In the rows, zero is written as 128.
Here are made-up nodes, facts about them, and rows of numbers that follow some of those facts. Name the node behind each unnamed row.

Facts:
retri {dotil=845, viklak=fivo}
flibratik {seklan=biritros, dotil=152, viklak=trebrol}
skabras {dotil=152, viklak=biflus}
drodros {dotil=845, viklak=fleklur}
stotam {dotil=121}
brosen {seklan=plotrapo, dotil=442, viklak=benovun}
rebros {seklan=dresur, dotil=23, viklak=megru}
rikam {dotil=264, viklak=potram}
kegun {seklan=samasku, dotil=152, viklak=skiples}
benovun {seklan=skenon, dotil=23, viklak=nimer}
plofel {dotil=845, viklak=totravun}
samasku {seklan=grefli, dotil=121, viklak=skiples}
tibrer {seklan=betu, dotil=121, viklak=stozato}
stadras {dotil=442}
tibukle {dotil=152, viklak=grefli}
zakis {seklan=totravun, dotil=152, viklak=brobrem}
plotrapo {dotil=121, viklak=benovun}
davan {dotil=23}
bazefe {seklan=zegri, dotil=890, viklak=mono}
bera {seklan=skeskuplil, dotil=152, viklak=stotam}
bilil {seklan=nados, dotil=264, viklak=fivo}
skeskuplil {seklan=potram, dotil=152, viklak=stotam}
zegri {dotil=121, viklak=mono}
kirisur {seklan=broskupi, dotil=23, viklak=brobrem}
rubrudrim {seklan=megru, dotil=121, viklak=legremes}
gregok {seklan=panadru, dotil=23, viklak=skeskuplil}
trustes {dotil=152, viklak=stozato}
mugras {seklan=kirisur, dotil=152, viklak=brobrem}
totravun {seklan=saple, dotil=23, viklak=brobrem}
mesul {seklan=buklik, dotil=152, viklak=skenon}
grusubru {seklan=fupere, dotil=121, viklak=metri}
skezek {dotil=152, viklak=nimer}
plusal {dotil=152, viklak=gavek}
toskes {dotil=121, viklak=davan}
gruvaklem {seklan=tobrar, dotil=152, viklak=skagrudin}
staplem {seklan=mesul, dotil=121, viklak=skenon}
metri {seklan=trebrol, dotil=23, viklak=grugilor}
mono {seklan=kegun, dotil=23, viklak=skiples}
betu {seklan=trustes, dotil=264, viklak=stozato}
megru {seklan=zapek, dotil=845, viklak=legremes}
poson {dotil=121, viklak=pliflu}
griplol {dotil=152, viklak=giklasa}
brobrem {dotil=121}
trudan {seklan=rofli, dotil=152, viklak=zakis}
rizar {seklan=metri, dotil=23, viklak=grugilor}
zamudon {seklan=trudan, dotil=264, viklak=zakis}
dresur {seklan=paklanol, dotil=890, viklak=megru}
biritros {dotil=890, viklak=trebrol}
zapek {seklan=dabris, dotil=152, viklak=legremes}
saple {dotil=845, viklak=brobrem}
nados {seklan=retri, dotil=152, viklak=fivo}
skiples {dotil=845}
grefli {dotil=121, viklak=skiples}
fleklur {seklan=rubrudrim, dotil=152, viklak=legremes}
legremes {seklan=flegre, dotil=23, viklak=gavek}
studrak {dotil=152}
fabro {seklan=rikam, dotil=152, viklak=potram}
dege {seklan=grusubru, dotil=264, viklak=metri}
potram {seklan=giklasa, dotil=152, viklak=stotam}
paklanol {dotil=152, viklak=megru}
skoste {dotil=152, viklak=bravam}
groden {seklan=grosak, dotil=152, viklak=stadras}
doskol {dotil=442, viklak=plusal}
grugilor {dotil=152}
kolok {seklan=skabras, dotil=264, viklak=biflus}
dabris {dotil=23, viklak=legremes}
skulik {seklan=ridetek, dotil=152, viklak=skeskuplil}
lili {seklan=bera, dotil=890, viklak=stotam}
skepok {seklan=statrol, dotil=23, viklak=totravun}
skipam {seklan=viman, dotil=442, viklak=ridetek}
tetrel {seklan=flibratik, dotil=442, viklak=trebrol}
panadru {seklan=skulik, dotil=264, viklak=skeskuplil}
biflus {dotil=264, viklak=stadras}
flozes {seklan=toskes, dotil=890, viklak=davan}
lapi {seklan=fafek, dotil=442, viklak=biflus}
pliflu {dotil=152}
giklasa {dotil=890, viklak=stotam}
fupere {dotil=152, viklak=metri}
grosak {seklan=biflus, dotil=890, viklak=stadras}
flegre {seklan=plusal, dotil=152, viklak=gavek}
ponus {seklan=betri, dotil=121, viklak=grugilor}
buklik {dotil=442, viklak=skenon}
betri {seklan=rizar, dotil=890, viklak=grugilor}
rofli {dotil=890, viklak=zakis}
stufi {dotil=23, viklak=bera}
broskupi {seklan=stozato, dotil=152, viklak=brobrem}
statrol {seklan=plofel, dotil=264, viklak=totravun}
skagrudin {seklan=drumis, dotil=442, viklak=gavek}
nimer {dotil=152}
stozato {seklan=zakis, dotil=121, viklak=brobrem}
drumis {seklan=legremes, dotil=890, viklak=gavek}
grebroplo {seklan=tibukle, dotil=442, viklak=grefli}
vetrukla {dotil=121, viklak=broskupi}
tobrar {seklan=fivo, dotil=121, viklak=skagrudin}
kuneba {seklan=vetrukla, dotil=845, viklak=broskupi}
fivo {dotil=152, viklak=skagrudin}
gragrek {dotil=152, viklak=toskes}
ridetek {dotil=121, viklak=skeskuplil}
bravam {seklan=benovun, dotil=152, viklak=nimer}
trebrol {dotil=442, viklak=grugilor}
keskur {seklan=dege, dotil=442, viklak=metri}
fafek {seklan=kolok, dotil=121, viklak=biflus}
viman {dotil=890, viklak=ridetek}
dadil {seklan=drodros, dotil=152, viklak=fleklur}
gavek {dotil=152}
skenon {seklan=skezek, dotil=152, viklak=nimer}
fodrus {seklan=gugrir, dotil=121, viklak=bravam}
gugrir {seklan=skoste, dotil=23, viklak=bravam}

Named rows:
[134 111 146 124 132 100 107  82 137 143 115 137 115 146 168 113 121 139
 114  92 149 137 144 115  98 145]: plotrapo
[134 103 121 133 140 171 131 161 124 116  82 133 143 127 143 134  99 132
 140 148 117 126 112 123 131 129]: skabras
[139  94 134 142 135 151 122 119 136 115 117 140 125 146 179 121 131 131
 117 106 144 119 135 129 128 143]: gugrir
[111 121 115 123 123 107 167  71 128 112 118 133 136 146  97 148 140 151
  93 165 111 127 153 145 140 103]: broskupi
[116 147 140 107 109  55 142   9 144 141 158 139 111 151  92 131 163 152
  60 122 131 147 195 129 106 120]: stozato
[123 131 130 123 112 110 158  50 141 113 163 141 123 150  99 139 175 142
  63 133 125 129 186 142 135 117]: totravun
[134 151 145 120 124 107 111  77 159 148 104 168 116 147 106 131 154 147
 103 138 131 156 188 111  86 138]: saple
[131 130 123 138 155 165 126 173 147 110  94 142 115 124 119 128 124 124
 164 152 130 125 125 132 128 119]: flozes
[141 117 120 138 142 159 112 205 136 104 113 125 118 117  94 127 103 115
 165 136 121 130 132 125 115 104]: betri
[148 161 135 128 114 175 135 139 131 123 147 147 128 122 143 133 127  97
 148  84 136 132 114 118 144 155]: dabris
[107  70 116 149 142  61 145  77 112 112 109 103 130 160 191 130 119 150
 132 125 144 103  87 160 136 106]: skenon
[122 143 129 132 182 185 123 188 143 121 103 125 121 101 122 124 148 125
 145 186 125 118 114 135 131 127]: viman
[134 105 121 133 138 171 132 160 123 115  88 131 143 126 139 135  98 131
 139 145 117 126 113 126 131 128]: kegun
[102 128 123 124 161 120 145 131 103 131 154  73 144 104 127 134 158 134
  97 179 115 106  80 153 141 111]: bera
[143 125 134 127 122 180 136 114 149 114 120 160 129 138 121 131 143 132
  92 132 124 134 176 119 130 142]: skepok
[115 148 140 106 108  58 144   5 145 140 155 143 112 154  87 132 164 155
  57 125 130 147 202 130 105 118]: brobrem
[123 123 130 132 121  92 137  92 118 119 187  98 124 131 133 128 158 123
  94 103 137 116 124 146 133 117]: davan
[112 115 116 131 131  96 148 114 107 118 143  97 138 130 128 139 125 133
 123 136 122 116  98 148 137 104]: studrak

Which node is each row?
No name comes twice in this set of rows, the named rows included.
[148 155 134 129 116 177 133 139 131 123 146 145 129 123 143 132 129 100
 141  89 135 131 119 118 141 155]	rebros
[141 176 146 112 110 122 120  98 132 151 141 143 117 125 136 124 117 105
 144  71 142 148 124 105 113 159]	rubrudrim
[102 159 151 106 163  79 117  80 116 164 196  71 123  99 128 113 194 132
  61 146 135 121 114 139 109 133]	ridetek
[153 107 131 133 113 166 110 171 123 112 152 116 132 123 116 124 114 112
 114  97 123 132 145 115 115 127]	rizar
[137 128 138 127 148 186 121 149 131 126 144 121 133 112 141 122 156 122
  97 137 127 121 131 125 132 146]	stufi
[ 99 149 125 131 182 112 136 145 127 124 158  83 116 101 112 127 182 125
 122 184 130 105  94 160 137 102]	giklasa
[140 163 145 113 114 122 116  99 132 149 137 141 118 126 135 122 119 111
 134  79 141 147 131 106 110 154]	tobrar
[143  96 117 133 122 165 120 192 112 109 107 116 145 120 110 134  80 123
 143 131 109 131 119 117 120 113]	flibratik
[108 167 115 114  76  51 150  97 100 156 174 123 131 123 121 125 110 116
 168  88 131 125  97 134 175 132]	skagrudin
[120  95 110 120  68  35 113 153  87 139 191  80 137 120  75 113  83 130
 128  96 112 127 139 127 135  89]	trebrol
[117  85 130 146 131  63 135  59 121 114 162 104 118 159 189 122 157 136
 101  92 156 105 114 157 131 118]	benovun
[116 131 142 118 119  37 119  55 119 145 182  95 113 137 128 118 149 134
  92  88 143 133 135 133 101 117]	grefli

The same nodes again, as new rows of numbers:
Named rows:
[159 135 117 117  99 110  86 133 149 152 141 112 124 150 158 126 119  95
 131 127 152  58 142  78 155 129 126]: gragrek
[170 142 120 126  88 125 103 148 167 155 164 124 112 163 161 148 108  92
 134 114 178  97 141  80 160 125 138]: dresur
[176 157 132 101  67 111  67 144 144 125 143  92  96 175 166 100 157 104
 140 129 120  59 134  66 129 153 110]: broskupi
[167 147 135  94  60 103  68 146 142 140 157  91 113 174 162 107 166  99
 156 123 122  63 126  72 112 158  97]: totravun
[179 144 132  93  79 115  90 132 140 139 138 102  91 166 152 116 142 123
 132 154 159  56 149  85 168 144 134]: plofel
[167 123 131  92  77  95  91 127 144 166 163 106 122 157 154 120 154  99
 152 132 153  60 131  75 128 145 103]: skepok
[175 153 127 138  75 128  66 155 153 136 172 108 115 174 173 144 102  94
 115  80 130 104 119  71 138 116 122]: skagrudin
[149 118 110 152 104  82  85 130 157 168 132 114 121 131 162 108 108  79
  98 133 104  96 142  69 157  97 117]: fafek
[155 156 118 139  81 139  84 169 169 137 165 123 114 182 170 140 113  78
 156  90 146  91 131  51 137 133 116]: legremes
[158 130 118 126  92 123 101 144 165 165 168 129 124 163 160 145 115  82
 151 108 172  81 136  60 146 126 117]: dabris
[147 141 160 115  84 105  70 154 155 117 131 116 158 170 175 153 148  78
 131 106 119  38 136 102 136 148 104]: metri
[176 122 151 129 105  91  88 125 158 131 135 122 133 153 180 137 129  79
  87 120 138  46 137  78 157 116 115]: grusubru
[174 144 109 112 101 116  87 170 142 155 145 130 146 156 149 108 103 125
 138 125 163  46 153  88 142 122 131]: skulik
[157 159 118 124  87 122  64 154 147 127 137 101 121 165 166 118 121  95
 135 114 124  61 139  77 142 138 124]: studrak
[152 153 100 145 101 149  40 140 138 148 155  73 117 163 178 122 105 116
 133 129 141  44 135 100 138 158 139]: bravam
[148 119 106 125 103 125  70 124 140 184 172  92 139 148 163 138 114 107
 147 131 170  49 132 101 136 147 124]: gugrir
[192 163 112 135  91 115  61 198 140 126 149 122 146 171 167  86  95 122
 112 103 123  51 140  78 121 111 129]: ridetek
[153 155 106 141  96 143  45 145 141 141 150  79 117 165 175 121 110 110
 132 124 135  49 135  94 137 154 135]: skezek

Rows to name:
No name comes twice in this set of rows, the named rows included.
[174 144 116 108  89 110  89 167 145 159 155 120 147 153 149 126 107 119
 134 122 169  67 148 111 144 128 141]	lili
[178 145 114 107  90 112  89 176 142 160 157 124 152 155 147 121 103 126
 136 123 173  65 150 113 141 125 141]	viman
[162 143 113  97  88  99  87 116 141 149 154  95 138 134 147 148 111  73
 131 104 170  74 132  94 158 120 137]	bazefe
[157 153 149 122  90 113  69 151 155 107 120 112 135 170 176 139 137  86
 121 114 120  41 143  91 150 143 117]	grugilor
[133 124 106 137 102  94  88 135 155 172 124 117 125 132 149 117 113  89
 129 141 116  90 152  83 163 117 122]	skabras
[148 150 119 119  81 115  63 156 145 142 151 100 140 162 162 127 126  88
 149 106 124  64 131  84 126 141 112]	davan
[170 118 120 130  96 120  58 118 132 180 181  86 133 147 170 144 103 124
 106 120 156  69 122 113 139 130 130]	brosen
[176 124 145 130 104  93  88 125 157 135 138 119 130 153 179 133 125  80
  90 120 139  48 136  75 156 115 116]	ponus
[159 141 109 100 100 102  85 110 140 145 143 101 131 135 150 136 112  69
 132 107 161  53 134  69 160 118 127]	tibukle
[109 130 114 165  85  98  63 150 149 158 122 112 125 125 158  97 111  70
 135 117  65  85 132  65 130 112 107]	biflus
[161 127 124 125  95 112  85 150 138 161 154 132 143 138 156 104 105 100
 140 112 151  31 132  68 124 117 118]	rikam
[171 127 121 101  88  93  73 104 128 158 168  92 144 132 154 151 105  83
 108  88 151  76 116  89 147 106 121]	grebroplo
[168 149 118 122  95 134  97 143 154 137 141 119  99 167 154 138 104 104
 130 130 172  71 152  75 186 124 149]	retri
[155 125 126 137  94 122  95 128 155 155 159 130 115 142 164 126 108  71
 139 102 157  54 124  41 140 114 116]	bilil

Now the same nodes, written a new way:
Some nodes and their rows:
[142 143 117  66 172 125 107 153 106  97 144 116 139 138  78 122 174 126
 122 214  84 116 117 152  98 116 127 136 110 129  81 114 164 177 133 104
  46 151 119 139 155 133 133 107 117 125 129 169 197 130 173  81 111  95]: kolok
[138 191 148 165 124 161  75 110  85 132 117 122 138 141  97 107 159 173
 105 113 159  98 110 111 145 200 128 158 116 126 149 129 159 161 134 108
 120 148 139 155 135 133 135 103 144 151 138 164 190 140 118 189 105 162]: gugrir
[128 123 157 113 113 156 113 112 137 113 112 153 123 137 119 146 141 142
 162 194 137 138 127 145 132  75 143 111  94 151  96 180 129 105 136 114
 122 157 151 147 118 134 162 128 108 115 155 142 153 136 160 142 164 172]: griplol
[151 158 123 162  61 109 134 160 125 171 107 144 158 106 119  94 128 137
  90 153 114 136 190 123 186  99 136  86 132 142 108 161 102 151 137 108
 131 155 168 138  27 106 110  98  99 142 141 142 185 110 139  86 229  72]: grebroplo
[142 106 190 170 110 116 160 105 155  91  93 122 129 134 116 129  86 145
 129 166 104 118 135 203 109 100 107 125  91 142 118 116 153 140 146 139
 147 125 144 141 124 117 124 141 129  77 105 151 155 140 147 129 118  91]: fupere
[165 145 147 147 142 142  98 115 145 146 109 120 148 129 130 116 142 146
 115 154 136 116 129 142 147 145 128 157  80 123 142 158 140 143 116 119
 131 130 141 138 138 132 153 113 124 156 118 144 180 126 137 180 126 145]: skenon
[131 185 149 161 115 157  88 113  87 123 118 126 134 140  94 114 157 168
 116 121 152 101 112 111 143 188 128 149 121 131 137 126 152 160 138 110
 113 150 139 155 127 134 132 107 140 140 140 167 190 139 125 173 115 152]: benovun
[114 114 148  89  85 167 108 127  99 113 113 181 100 107  96 122 135 153
 123 193 148 160 133 159 161  28 164  75 121 171  82 211 136  74 134 105
 134 182 179 163  74  91 155 102  98  97 220 115  99 133 128 141 198 220]: skipam
[112 113 149 127 144 102 172 134 159  91 133 123 152 104 113 200 141 118
 169 147 109 122 160 111 151 169 143 165  64 122 116 161  68 124 141 130
 100 120 117  95 113 104 138 128 150 127 168 146 167 125 133 140 148 117]: gruvaklem
[173 148 130 146 126 136  98 140 115 166 107 123 141  90 108  76 133 151
  50 129 137 122 139 152 187 141 132 147 100 126 151 164 148 147 106 118
 142 138 158 146 101  88 129  78 123 158 151 123 149 111  95 189 140 156]: buklik
[120 125 159  82 138 149  79 102  94  97 125 154 108 160 108 143 152 169
 157 181 135 144 122 127  81  71 150 109 106 148  95 170 137  95 149  87
 110 144 156 157 131 148 173 139  99 114 191 154 154 157 158 118 167 170]: panadru
[ 88 161 161 121  85 178  95 103  75  87 122 165 105 152  85 147 158 168
 167 165 160 129 108 116 122 109 150  98 137 161  89 158 143 109 159 103
 106 182 153 167 107 135 148 124 124  98 188 161 156 153 149 139 153 195]: gregok
[115 193 143 174  67 139 112 127  93 131 118 141 147 153 102 126 153 158
 144 139 136 112 150  88 142 157 132 103 145 141 105 126 119 163 161 103
 106 163 146 148  73 147 117 122 124 130 133 179 219 139 158 100 178  90]: mono
[145 134 134 112 130 135 132 143 146 118 122 127 144 122 103 133 152 118
 140 204 105 120 128 155 141 111 126 132  97 137  93 140 140 157 126 128
  87 152 128 135 131 125 136 109 120 126 111 152 186 117 165 123 128 114]: groden
[129 123 157 113 112 155 112 113 137 114 112 152 123 137 120 145 141 142
 161 193 136 138 128 143 132  77 143 113  95 151  97 178 128 105 135 115
 121 156 150 147 117 134 162 127 109 116 154 142 155 135 159 143 162 169]: skeskuplil
[161  98  92  56  78  70 205 114 126 163 111 126  76  79 107  63 163 158
 131 146  93 157 115  82  99  63  99 136 112 118  96 137 112 161 121 160
 136  61 140 194 119 135 136 149  86 160 148 170 148  84 127 165 156 124]: tibrer
[155 121 148  82 102 122 112 135 105 113 108 123  69 119 101 129 169 144
 154 134 109 133 117  78  84 104  94 148 101 124 113  92  92 116 130 119
  98  88 143 184 127 166 139 142  75 135 135 171 200 110 151 159 125 100]: statrol
[139 109  95  71 113  77 188  93 124 157 126 140 124 112 114  69 143 175
 119 180 105 156 127 126 102  61 142 113 115 131  92 189 150 165 136 137
 143  99 144 160 123 117 156 142 114 148 178 159 124 122 131 122 184 154]: stotam

Name these rows:
No name comes twice in this set of rows, the named rows included.
[149 159 140 166  88 120 126 133 154 159 108 137 168 146 146 128 136 137
 146 171 119 128 177 111 150 112 133 105 109 135 109 161 101 151 143 109
 125 148 150 128  72 151 137 129 105 148 108 160 216 126 174  93 208  71]	tibukle
[124 101 102  53 113  99 171  81 115 146 127 162 111 121 114  80 145 184
 135 197 121 170 118 130  95  27 157  93 118 143  79 219 156 136 141 127
 147 116 154 167 123 119 173 146 109 138 209 153 101 133 135 125 200 202]	ridetek
[119 163 152 132  61 151 125 132  87 103 111 134  87 120  78 131 169 148
 156 125 135 113 107  82 129 147 104 134 132 140 106  92 111 136 144 128
  96 136 139 180 104 146 116 124 110 118 134 176 197 116 142 163 119 123]	kirisur
[147 147 144 153 100 124 127 131 152 145 108 134 156 137 133 130 137 134
 146 173 119 126 160 123 146 114 131 116 102 135 110 155 110 146 137 115
 121 142 145 133  91 144 139 126 108 140 113 155 202 125 167 113 183  89]	kegun
[148 120  60  38 147  70 201 131 127 148 147 121 145  99  83  56 166 139
  99 228  69 141 114 155 115  76 131 124 122 125  64 158 181 221 124 147
  83 121 116 150 147 101 131 113 127 149 141 168 148 104 149  87 140 119]	fafek
[139 111 189 144 134 103 131 101 117  79 104 116 119 152 105 124  96 169
 116 148  96 118 133 185  61 109 107 129 100 135 123  97 160 141 157 114
 134 105 146 146 135 130 127 151 122  79 132 166 164 158 146 102 117  76]	dege
[148 131 121 114 101 123 142 166 119 131 118 134 132  84  84  97 139 122
  83 178 104 129 146 162 178 100 129 115 119 143  97 143 137 153 121 126
 100 158 149 146  82  83 110  82 114 122 147 133 154 104 127 120 152 114]	stadras

Now the same nodes, written a new way:
Named rows:
[138 153 102 161  67 128  92 120 143 115 139 115 127 156 143 132 134 153
  86 122 155 111 169 120 104 112 183 146 104 128 154 136 153 141 135 119
 133 116 160 136 139]: skoste
[126 107 136 169 177 137 130 163 189 109 141 134 147 121 138 120 138 106
 119 131  79 116 110 112 118 122 144 145 104 119 142 119  42 123 111 109
 194 112 116 116 114]: plofel
[126 157 109  56 120 101 140 106 120 158 118 120 142 158 143 113 131 119
 171  94 169 108 107 160 131 124 141 153 120 123 138 138 114 132 116 166
 140 120 124 155 129]: drumis
[132 140 126 131  85 142 130 141 157 118 138 122 143 145 150 137 148 145
 130 122 168 108 137 119 117 111 202 145 115 124 154 127 135 137 120 113
 136 116 161 154 121]: plotrapo
[138 138 107  68 137 131 145 146  88 183 151  76 121 147 142  99 110 110
 176 106 166 116 146 133 139 135 147 121 114 113 121 141  89 146 123 153
 123 117  94 177 133]: giklasa
[124 108 106 151 129 119 100 153 146 138 126 113 130 137 142 115 114 135
 104 124  71 111 108 127 108 119 138 152 104 133 157 110 152 118 148 130
 159 116 102 100 135]: trustes
[127 138 114 178  90 135 111 145 147 102 151 111 129 151 142 130 139 145
 126 107 155 122 154 129 103 123 183 145  96 116 154 147 132 152 104 102
 139 111 152 155 136]: buklik
[136 122 130  87  74 147 143 149  91 147 134 109 123 138 136 120 120 143
 109 120 119 110 164 111 124 126  94 106 120 128 137 134 143 110 139 126
 125 123 106 159 130]: bera
[109 163 157 147 131  97 141  84 114 118 116 148 150 159 125 129 137  81
 137 127 171 124 103 136 132 124 121 161 123 108 130 136  53 108 117 127
 156 126 156 123 113]: rebros
[125 116 129 171 108 122 125 140 144 122 144 131 141 139 131 126 122 126
 168 121 112 122 117 112 109 126 127 144 122 134 107 133 150 135 124  94
 123 116 130 137 119]: ponus
[119 146 126 128  72 100 120 101 108 115 111 134 137 151 130 130 130 139
 124 111 111 115 124 135 112 129  87 147 122 130 155 140 161  96 141 126
 141 124 137 138 128]: gruvaklem
[122 112 122 149 152 126 116 159 158 137 131 118 137 131 145 119 118 119
 121 130  92 113  98 121 119 118 161 151 108 125 145 107 109 121 137 123
 166 116 115 106 121]: tibrer
[124 108 156  88 144 140 150 164 165 143 129 134 147 134 140 130 133 105
 142 132 136 108  81 138 132 117 178 154 107 119 139 104  75 134 107 113
 155 122 123 114 111]: kirisur
[140 135  97  97 132 108 128 107 154 174 141 120 144 159 138 108 120 116
 164 105 161 107 140 140 119 125 158 153 123 132  95 133 116 153 112 151
 126 114 121 129 134]: betri
[129 118 110 129 112 114  96 135 152 137 128 116 122 134 133 126 106 142
  91 124 102 110 134 127 108 115 136 148  99 135 139 117 140 124 139 127
 158 121 108 102 131]: mugras
[126 109 148 162 168 130 121 166 186 100 152 126 137 116 129 126 126 112
 146 127  92 117 111 122 114 124 146 138  98 118 138 123  44 134 109  83
 187 115 104 131 108]: kuneba
[135 131 172 159 145 155 162 150 125 144 139 120 147 150 144 112 140  94
 129 135 154 123 112 110 131 123 172 130 133 111 122 112 100 139 118 122
 140 116 132 141 123]: davan
[102 153 158 150 133 110 138 117 109 115 124 134 149 152 127 126 131  84
 167 121 159 133  86 136 131 131 148 157 117 107 134 142  76 118 111 111
 146 124 141 143 110]: dabris

Which node is each row?
No name comes twice in this set of rows, the named rows included.
[138 112 185 135 115 150 181 135 149 137 137 148 151 144 134 122 141 106
 163 126 148 119 108 121 123 123 150 126 140 126  92 112 136 141 103 109
 123 120 125 136 118]	metri
[146 133 173 182 133 150 143 126 170 101 148 132 134 133 131 122 138 114
 114 134 141 116 162 100 110 120 128 110 120 118 110 136  56 132 101  98
 173 117 131 147 119]	skiples
[119 155 178 173 141 130 158 115 107 123 122 129 150 155 139 112 138  83
 134 134 158 130  93 118 133 125 139 138 139 107 129 129  94 118 119 133
 151 120 144 145 121]	legremes
[120 161 174 199 138 123 153 101 122  82 126 147 150 144 134 115 151  96
 130 124 121 129 119 106 117 132  88 120 138 107 139 146  63  99 112 117
 180 118 142 160 118]	megru
[139 134 184 119 122 158 174 147 141 136 137 129 143 141 141 122 140 113
 144 133 168 113 107 122 127 118 167 123 133 118 117 112 105 140 107 118
 139 121 127 149 118]	mono
[117 172 111  58 118  83 142  83  99 146 107 132 143 168 140 114 131 114
 175  93 172 112  92 166 133 131 114 159 127 117 147 146 104 113 119 176
 150 122 133 156 126]	dresur
[134 129  96  65 167 109 113 137 160 178 133  97 123 142 144 108 104 116
 140 113 146 100 105 156 126 117 182 161 101 125 130 111  82 151 119 161
 168 117  91 114 130]	rofli
[141 119 106  67 114 110 149 118 151 173 134 139 150 155 141 109 129 123
 191  92 147 106 118 147 117 127 147 150 129 139  99 129 153 150 106 153
 116 114 121 141 132]	biritros

